Below is a small trained network, with its code and all its weights. Each question gives an input and a target symbol and asks what happens when units are switched off, that is, made to give their printed mean instead of their output.

import numpy as np


def w(rows, s, z=0):
    codes = np.array(rows[::2]) - 128.0
    scale = np.full(codes.shape[1], s)
    scale[-1] = z or s
    return codes * scale


def norm(h):
    return h / np.sqrt((h * h).mean(-1, keepdims=True) + 1e-5)


def f(y):
    return np.maximum(y, 0)


def softmax(a):
    e = np.exp(a - a.max(-1, keepdims=True))
    return e / e.sum(-1, keepdims=True)


def log_softmax(a):
    a = a - a.max(-1, keepdims=True)
    return a - np.log(np.exp(a).sum(-1, keepdims=True))


def net(x, mask):
    ids = ['ΓΔΘαβζηπστ'.index(c) for c in x.split()]
    T = len(ids)
    res = E[ids] + P[:T]
    u = 0
    for l in range(2):
        q, k, v = (norm(res) @ M[l].T for M in (Q, K, V))
        z = softmax(np.where(np.tri(T) > 0, q @ k.T / 3**0.5, -1e9)) @ v
        res = res + np.where(mask[u], z, O[l][:, -1]) @ O[l][:, :-1]
        u += 1
        y = f(norm(res) @ A[l][:, :-1].T + A[l][:, -1])
        res = res + np.where(mask[u : u + 8], y, B[l][:, -1]) @ B[l][:, :-1]
        u += 8
    return log_softmax(norm(res)[-1] @ U[:, :-1].T + U[:, -1])


Q, K, V, O, A, B = {}, {}, {}, {}, {}, {}
E = w([
[172,138,156,132,157,155,162,170,61],'Γ',
[100,118,121,133,147,60,64,169,148],'Δ',
[118,121,142,178,149,146,136,134,67],'Θ',
[94,106,101,102,143,110,57,179,161],'α',
[109,134,110,85,162,152,218,170,116],'β',
[108,135,144,191,152,113,159,136,173],'ζ',
[121,162,128,63,117,129,127,98,251],'η',
[164,134,141,107,20,94,101,134,145],'π',
[94,113,113,107,149,78,60,170,150],'σ',
[151,123,140,172,127,118,133,1,112],'τ',
],0.027)
P = w([
[101,249,156,179,178,184,43,106,74],'0',
[159,148,68,191,148,66,125,144,107],'1',
[141,133,89,171,145,75,136,148,122],'2',
[134,121,102,157,138,79,141,151,123],'3',
[125,112,111,143,134,88,141,151,131],'4',
[119,105,121,134,131,100,143,155,136],'5',
[114,99,125,124,126,106,149,152,141],'6',
[115,96,130,118,123,111,147,153,145],'7',
[109,91,134,113,118,119,147,154,148],'8',
[105,86,134,110,112,125,148,153,152],'9',
[104,82,139,108,111,137,143,154,160],'10',
[104,79,148,112,107,152,136,159,167],'11',
],0.012)
Q[0] = w([
[227,228,112,70,89,142,213,175,110],'0.h1',
[96,35,137,158,166,58,32,191,27],'0.h1',
[89,83,94,109,99,41,2,116,197],'0.h1',
],0.0063)
K[0] = w([
[237,43,124,10,165,78,129,174,179],'0.h1',
[56,227,127,133,69,173,70,204,46],'0.h1',
[13,253,185,140,82,187,46,62,185],'0.h1',
],0.0066)
V[0] = w([
[123,159,170,119,116,134,109,2,61],'0.h1',
[142,188,66,61,142,252,92,133,58],'0.h1',
[131,127,101,45,91,173,54,198,117],'0.h1',
],0.0072)
O[0] = w([
[209,153,119,91,149,139,107,246,132,90],'0.h1',
[209,112,103,114,184,129,129,76,171,165],'0.h1',
[144,214,81,137,145,129,104,128,122,7],'0.h1',
],0.013,0.0019)
A[0] = w([
[110,155,87,163,113,143,134,107,62,94],'0.n1',
[164,103,150,137,131,172,164,142,113,98],'0.n2',
[139,170,87,83,5,81,134,145,130,70],'0.n3',
[82,171,111,111,139,128,106,165,116,51],'0.n4',
[111,129,115,82,136,115,135,198,145,135],'0.n5',
[161,185,97,90,156,107,120,112,180,150],'0.n6',
[96,129,161,157,143,119,136,94,140,181],'0.n7',
[128,114,134,120,79,84,106,129,103,254],'0.n8',
],0.017,0.0069)
B[0] = w([
[156,125,186,128,157,14,157,96,104,157],'0.n1',
[88,82,112,131,90,94,139,140,82,183],'0.n2',
[236,49,168,97,112,155,102,74,135,203],'0.n3',
[142,126,120,122,75,163,158,206,134,160],'0.n4',
[144,167,96,185,158,75,115,109,101,229],'0.n5',
[85,124,154,155,71,163,76,136,155,241],'0.n6',
[179,152,97,139,129,96,135,154,135,225],'0.n7',
[141,85,123,129,146,254,86,164,143,254],'0.n8',
],0.013,0.0091)
Q[1] = w([
[1,135,191,13,175,106,144,75,63],'1.h1',
[69,84,140,165,174,27,72,203,116],'1.h1',
[58,170,4,75,234,52,44,207,223],'1.h1',
],0.0068)
K[1] = w([
[133,175,143,108,99,74,147,133,94],'1.h1',
[121,176,192,164,105,112,122,156,116],'1.h1',
[129,246,152,116,190,169,136,135,116],'1.h1',
],0.013)
V[1] = w([
[60,72,2,39,133,61,244,103,148],'1.h1',
[137,79,98,58,168,85,93,119,21],'1.h1',
[210,90,153,213,88,4,157,138,152],'1.h1',
],0.0067)
O[1] = w([
[159,119,162,216,118,203,13,227,254,1],'1.h1',
[13,145,149,108,42,94,123,179,92,103],'1.h1',
[79,248,38,71,198,219,41,116,102,173],'1.h1',
],0.0082,0.0097)
A[1] = w([
[64,117,212,126,117,212,111,232,171,45],'1.n1',
[155,94,170,137,88,27,167,117,118,4],'1.n2',
[77,159,147,137,56,149,89,49,236,14],'1.n3',
[110,160,92,132,164,119,147,155,113,203],'1.n4',
[182,158,141,109,187,70,190,9,51,46],'1.n5',
[144,99,121,145,124,119,121,166,70,147],'1.n6',
[88,112,160,162,195,125,144,124,198,114],'1.n7',
[108,127,96,145,7,115,109,116,151,2],'1.n8',
],0.017,0.0054)
B[1] = w([
[163,203,82,66,180,3,52,67,135,138],'1.n1',
[184,178,139,117,147,178,108,104,69,164],'1.n2',
[122,152,62,26,100,130,174,117,193,186],'1.n3',
[139,100,168,138,115,141,140,106,107,245],'1.n4',
[168,204,154,201,151,98,145,84,7,233],'1.n5',
[96,130,135,120,107,142,160,129,163,233],'1.n6',
[78,82,135,115,81,158,137,165,112,166],'1.n7',
[111,137,207,125,169,124,102,139,151,167],'1.n8',
],0.02,0.012)
U = w([
[176,197,155,151,181,115,188,84,78,210],'Γ',
[51,87,150,117,35,208,221,131,108,45],'Δ',
[54,57,120,56,80,45,57,65,65,17],'Θ',
[139,197,68,50,167,109,157,99,205,255],'α',
[230,51,205,63,82,144,68,94,111,66],'β',
[82,117,80,114,239,222,95,102,121,106],'ζ',
[154,71,80,208,157,75,147,102,201,147],'η',
[125,194,90,137,47,171,62,187,119,108],'π',
[104,150,253,138,177,129,83,136,195,136],'σ',
[197,102,157,63,194,85,174,250,125,117],'τ',
],0.0074,0.0054)

Each question gives the input, a string of symbols that net reads in full, and the target symbol t.
The units are the heads (3 rows each of Q, K, V and O) and the neurons (one row each of A and B). Each row of codes is followed by its name. A weight is (code - 128) times the scale printed after its matrix; where a second scale follows, it is the last column's (O, A, B and U).
mask holds one flag per unit, layer by layer, with each layer's heads first. A switched-off unit (its flag False) gives its mean, the last column of its rows in O or B, instead of its output. The means were averaged over made-up inputs and are rounded, as every weight is.
A unit's drop is (log p(t) with every unit on - log p(t) with that unit switched off) / (log p(t) with every unit on - log p(t) with every unit switched off).
The circuit of an input: a set's keep is (log p(t) with only the set's units on - log p(t) with every unit switched off) / (log p(t) with every unit on - log p(t) with every unit switched off). Starting from the 12 units with the biggest drops (on a tie, the unit counted first), units are removed one at a time, each time the one whose removal leaves the highest keep (on an exact tie, the one counted first), for as long as the keep stays at least 0.8.
circuit, biggest first: the units of the circuit, biggest drop first
unit that matters most: the unit with the biggest drop
k most important neurons: the k neurons with the biggest drops, biggest first
top k neurons in layer l: the k neurons of layer l with the biggest drops, biggest first
input τ σ σ Θ τ τ σ σ α, target τ: unit that matters most	0.h1
input α τ α, target α: circuit, biggest first	(0.h1 0.n6 1.n3)
input Δ ζ σ β β α σ σ β Γ α, target Δ: 3 most important neurons	(0.n5 0.n4 1.n5)
input π τ Θ β π σ σ π σ η Δ Θ, target Δ: 4 most important neurons	(0.n2 0.n6 0.n7 0.n5)
input Γ Θ β η β Θ σ σ η β β β, target α: circuit, biggest first	(0.h1 1.h1 0.n8 1.n3)
input η τ π β ζ Γ ζ, target Δ: circuit, biggest first	(0.h1 1.n5)
input π τ Δ η α ζ σ β σ β, target Δ: 3 most important neurons	(0.n8 0.n3 1.n7)
input β β β Γ τ η β, target α: top 4 neurons in layer 0	(0.n5 0.n3 0.n1 0.n2)
input η β σ σ ζ α β, target Δ: circuit, biggest first	(1.h1 0.h1 1.n7)
input π σ π Θ Θ Θ α α β τ Δ, target π: 3 most important neurons	(0.n5 1.n5 0.n4)
input Θ ζ Γ τ Θ τ η σ, target Θ: 2 most important neurons	(0.n6 0.n2)
input Θ η Γ σ β ζ σ, target Θ: top 3 neurons in layer 0	(0.n6 0.n2 0.n5)
input π Γ α σ, target π: 4 most important neurons	(0.n5 1.n5 0.n4 0.n6)
input σ σ ζ Δ α Δ, target σ: circuit, biggest first	(0.n6 0.h1 1.n8 0.n4)
input ζ σ π σ σ σ β σ Γ π τ σ, target ζ: unit that matters most	0.n8
input σ Θ τ Δ Γ β Δ π ζ α, target σ: top 3 neurons in layer 0	(0.n6 0.n5 0.n4)
input Θ β β Δ ζ Δ, target Θ: top 4 neurons in layer 0	(0.n6 0.n8 0.n2 0.n7)
input Δ σ σ, target Δ: 4 most important neurons	(0.n5 0.n4 1.n5 1.n6)
input Δ σ Θ π σ, target Δ: top 3 neurons in layer 0	(0.n5 0.n4 0.n8)
input σ τ π β Θ τ σ τ σ Θ α τ, target α: unit that matters most	1.n1
input β σ Γ π Γ ζ α σ, target β: circuit, biggest first	(1.h1 0.h1 1.n2 1.n5)
input η η σ π Θ σ Δ β σ, target η: 4 most important neurons	(0.n5 1.n5 0.n4 1.n3)
input α τ Δ, target α: 2 most important neurons	(0.n6 1.n3)
